Below are the code and all the weights of a small trained network. Each question names an input and a class and asks about switching units off, where a switched-off unit gives its printed mean instead of its output.

import numpy as np


def w(rows, s, z=0):
    codes = np.array(rows[::2]) - 128.0
    scale = np.full(codes.shape[1], s)
    scale[-1] = z or s
    return codes * scale


def norm(h):
    return h / np.sqrt((h * h).mean(-1, keepdims=True) + 1e-5)


def f(y):
    return np.maximum(y, 0)


def log_softmax(a):
    a = a - a.max(-1, keepdims=True)
    return a - np.log(np.exp(a).sum(-1, keepdims=True))


def net(x, mask):
    res = np.array(x, float).reshape(1, 7) / 4 @ E
    u = 0
    for l in range(3):
        y = f(norm(res) @ A[l][:, :-1].T + A[l][:, -1])
        res = res + np.where(mask[u : u + 16], y, B[l][:, -1]) @ B[l][:, :-1]
        u += 16
    return log_softmax(norm(res)[-1] @ U[:, :-1].T + U[:, -1])


A, B = {}, {}
E = w([
[158,84,235,4,95,3],'x0',
[128,117,128,134,125,126],'x1',
[45,130,25,160,42,17],'x2',
[175,179,211,197,39,133],'x3',
[125,135,129,130,132,125],'x4',
[131,117,126,133,125,129],'x5',
[31,120,164,104,98,176],'x6',
],0.0052)
A[0] = w([
[202,129,155,116,214,200,201],'0.n0',
[113,127,63,79,193,132,17],'0.n1',
[110,124,181,89,118,69,25],'0.n2',
[36,122,153,77,56,200,4],'0.n3',
[125,108,138,135,128,126,104],'0.n4',
[79,106,80,227,146,84,76],'0.n5',
[157,98,132,142,115,97,92],'0.n6',
[138,155,133,111,140,133,71],'0.n7',
[200,96,124,113,141,89,101],'0.n8',
[100,91,104,65,169,117,147],'0.n9',
[134,145,155,144,195,190,143],'0.n10',
[52,139,145,75,67,190,22],'0.n11',
[206,254,230,186,21,169,64],'0.n12',
[93,161,192,78,141,18,24],'0.n13',
[107,117,26,64,186,156,81],'0.n14',
[135,178,177,93,99,70,72],'0.n15',
],0.0052,0.0047)
B[0] = w([
[67,166,97,93,39,73,255],'0.n0',
[99,86,179,175,154,99,140],'0.n1',
[161,24,157,107,94,149,147],'0.n2',
[2,165,182,116,95,157,146],'0.n3',
[119,141,114,137,131,110,128],'0.n4',
[127,160,135,52,62,132,172],'0.n5',
[114,141,134,107,120,157,138],'0.n6',
[127,126,128,140,112,130,128],'0.n7',
[79,122,105,126,85,176,159],'0.n8',
[130,94,197,208,111,105,189],'0.n9',
[99,183,104,93,78,84,200],'0.n10',
[20,153,181,106,100,153,142],'0.n11',
[59,32,155,189,212,58,235],'0.n12',
[181,22,139,100,78,158,167],'0.n13',
[100,90,200,191,140,99,178],'0.n14',
[130,35,132,109,111,173,164],'0.n15',
],0.0052,0.0044)
A[1] = w([
[109,145,92,165,142,176,1],'1.n0',
[102,93,96,57,227,149,44],'1.n1',
[140,107,128,121,111,147,79],'1.n2',
[69,143,91,194,120,161,134],'1.n3',
[161,147,86,165,143,103,109],'1.n4',
[113,127,139,101,96,116,68],'1.n5',
[175,157,175,117,189,203,106],'1.n6',
[139,76,142,135,118,118,86],'1.n7',
[166,169,164,100,176,182,73],'1.n8',
[108,170,123,109,105,91,50],'1.n9',
[231,153,82,120,162,87,101],'1.n10',
[89,150,158,130,165,75,81],'1.n11',
[160,126,221,110,178,196,182],'1.n12',
[255,113,88,156,158,71,138],'1.n13',
[100,115,148,143,131,160,28],'1.n14',
[95,169,151,126,164,82,84],'1.n15',
],0.0085,0.0041)
B[1] = w([
[206,106,152,81,144,144,155],'1.n0',
[103,76,130,228,141,35,151],'1.n1',
[138,124,127,133,126,143,130],'1.n2',
[214,99,157,39,159,109,253],'1.n3',
[115,102,175,75,127,143,163],'1.n4',
[161,126,121,119,157,139,155],'1.n5',
[97,137,66,144,68,66,150],'1.n6',
[140,113,106,133,124,188,165],'1.n7',
[120,164,73,123,43,86,140],'1.n8',
[145,105,106,117,121,106,144],'1.n9',
[14,162,181,100,89,172,157],'1.n10',
[166,87,100,139,114,158,159],'1.n11',
[92,129,23,148,59,44,196],'1.n12',
[3,115,181,88,112,189,188],'1.n13',
[131,143,131,84,146,114,140],'1.n14',
[160,70,96,116,111,149,146],'1.n15',
],0.0071,0.0054)
A[2] = w([
[153,175,64,225,147,213,129],'2.n0',
[86,84,160,158,61,130,158],'2.n1',
[141,90,132,115,176,103,202],'2.n2',
[141,118,168,220,164,81,133],'2.n3',
[178,166,83,157,190,204,125],'2.n4',
[113,127,139,187,158,93,43],'2.n5',
[94,99,96,87,213,103,17],'2.n6',
[114,78,56,155,109,74,125],'2.n7',
[141,74,147,30,94,115,254],'2.n8',
[118,67,147,186,149,138,123],'2.n9',
[109,177,89,168,129,220,140],'2.n10',
[110,136,57,156,161,202,228],'2.n11',
[122,253,119,105,150,50,100],'2.n12',
[141,173,203,201,63,143,63],'2.n13',
[112,134,52,159,142,138,91],'2.n14',
[59,125,185,119,125,209,72],'2.n15',
],0.0074,0.0024)
B[2] = w([
[188,31,186,44,80,102,138],'2.n0',
[145,183,72,126,214,166,216],'2.n1',
[161,134,186,167,91,167,162],'2.n2',
[155,103,119,195,175,164,146],'2.n3',
[218,61,213,72,109,151,141],'2.n4',
[137,141,147,164,134,145,133],'2.n5',
[92,135,208,205,110,110,152],'2.n6',
[171,205,120,169,105,170,188],'2.n7',
[185,186,100,158,188,203,255],'2.n8',
[157,150,126,185,166,158,151],'2.n9',
[97,98,160,54,85,117,140],'2.n10',
[142,112,207,72,84,53,146],'2.n11',
[143,189,117,184,67,179,141],'2.n12',
[19,1,112,168,177,36,153],'2.n13',
[171,140,163,150,83,59,138],'2.n14',
[104,168,123,106,219,172,163],'2.n15',
],0.0058,0.0091)
U = w([
[227,26,192,1,95,85,119],'0',
[138,160,115,142,149,152,253],'1',
[113,196,23,129,49,46,86],'2',
[146,152,132,143,153,171,201],'3',
[87,51,175,239,186,58,62],'4',
[12,154,157,48,163,166,49],'5',
[175,156,118,146,149,174,96],'6',
],0.0086,0.0059)

Each question gives the input, the list of numbers given to net, and the class t.
The units are the neurons (one row each of A and B). Each row of codes is followed by its name. A weight is (code - 128) times the scale printed after its matrix; where a second scale follows, it is the last column's (A, B and U).
mask holds one flag per neuron, layer by layer. A switched-off neuron (its flag False) gives its mean, the last column of its row in B, instead of its output. The means were averaged over made-up inputs and are rounded, as every weight is.
A unit's drop is (log p(t) with every unit on - log p(t) with that unit switched off) / (log p(t) with every unit on - log p(t) with every unit switched off).
The circuit of an input: a set's keep is (log p(t) with only the set's units on - log p(t) with every unit switched off) / (log p(t) with every unit on - log p(t) with every unit switched off). Starting from the 12 units with the biggest drops (on a tie, the unit counted first), units are removed one at a time, each time the one whose removal leaves the highest keep (on an exact tie, the one counted first), for as long as the keep stays at least 0.8.
units of the circuit, in order: the units of the circuit, biggest drop first
top k neurons: the k neurons with the biggest drops, biggest first
top k neurons in layer l: the k neurons of layer l with the biggest drops, biggest first
input [-6,-4,-5,-4,-4,2,6], class 0: units of the circuit, in order : (2.n11 1.n13 2.n4 2.n10)
input [5,0,-7,4,-6,4,-2], class 2: top 2 neurons : (1.n12 1.n3)
input [-2,1,-1,-8,-5,-3,3], class 4: units of the circuit, in order : (1.n1)
input [5,-8,-1,3,-8,0,-1], class 1: units of the circuit, in order : (1.n3 2.n8)
input [4,8,1,1,3,6,2], class 6: top 2 neurons : (1.n3 2.n8)
input [0,4,7,8,-6,-3,-7], class 4: top 3 neurons in layer 0 : (0.n0 0.n12 0.n10)
input [0,-8,6,6,6,-2,3], class 6: units of the circuit, in order : (0.n0 1.n12 2.n1)
input [5,5,-1,-6,6,4,-4], class 1: units of the circuit, in order : (1.n3 2.n8)
input [1,-6,-1,6,4,4,-7], class 5: units of the circuit, in order : (1.n13 1.n10)
input [-7,7,0,-1,4,-1,-8], class 5: top 3 neurons : (1.n13 1.n10 1.n4)
input [5,-1,-4,8,-7,3,4], class 4: units of the circuit, in order : (0.n12 1.n3 2.n13)
input [-7,8,-3,-8,-2,0,1], class 4: units of the circuit, in order : (1.n1 2.n8)
input [-7,-2,5,-8,-6,5,-5], class 4: top 4 neurons in layer 0 : (0.n14 0.n0 0.n1 0.n8)
input [0,8,-8,5,4,-6,7], class 2: units of the circuit, in order : (1.n12 1.n6)
input [-7,-2,-7,2,-2,-4,-5], class 0: units of the circuit, in order : (2.n0)
input [3,4,-2,6,-3,-1,4], class 4: top 2 neurons : (1.n3 0.n12)
input [6,-3,2,-8,6,1,2], class 4: top 2 neurons : (1.n1 1.n3)
input [3,-8,-5,5,5,-5,-8], class 5: top 2 neurons : (1.n13 1.n10)
input [-8,2,-4,8,-5,4,8], class 0: top 2 neurons : (2.n0 1.n13)
input [4,0,2,-5,-7,-1,-4], class 1: top 2 neurons : (0.n12 1.n3)
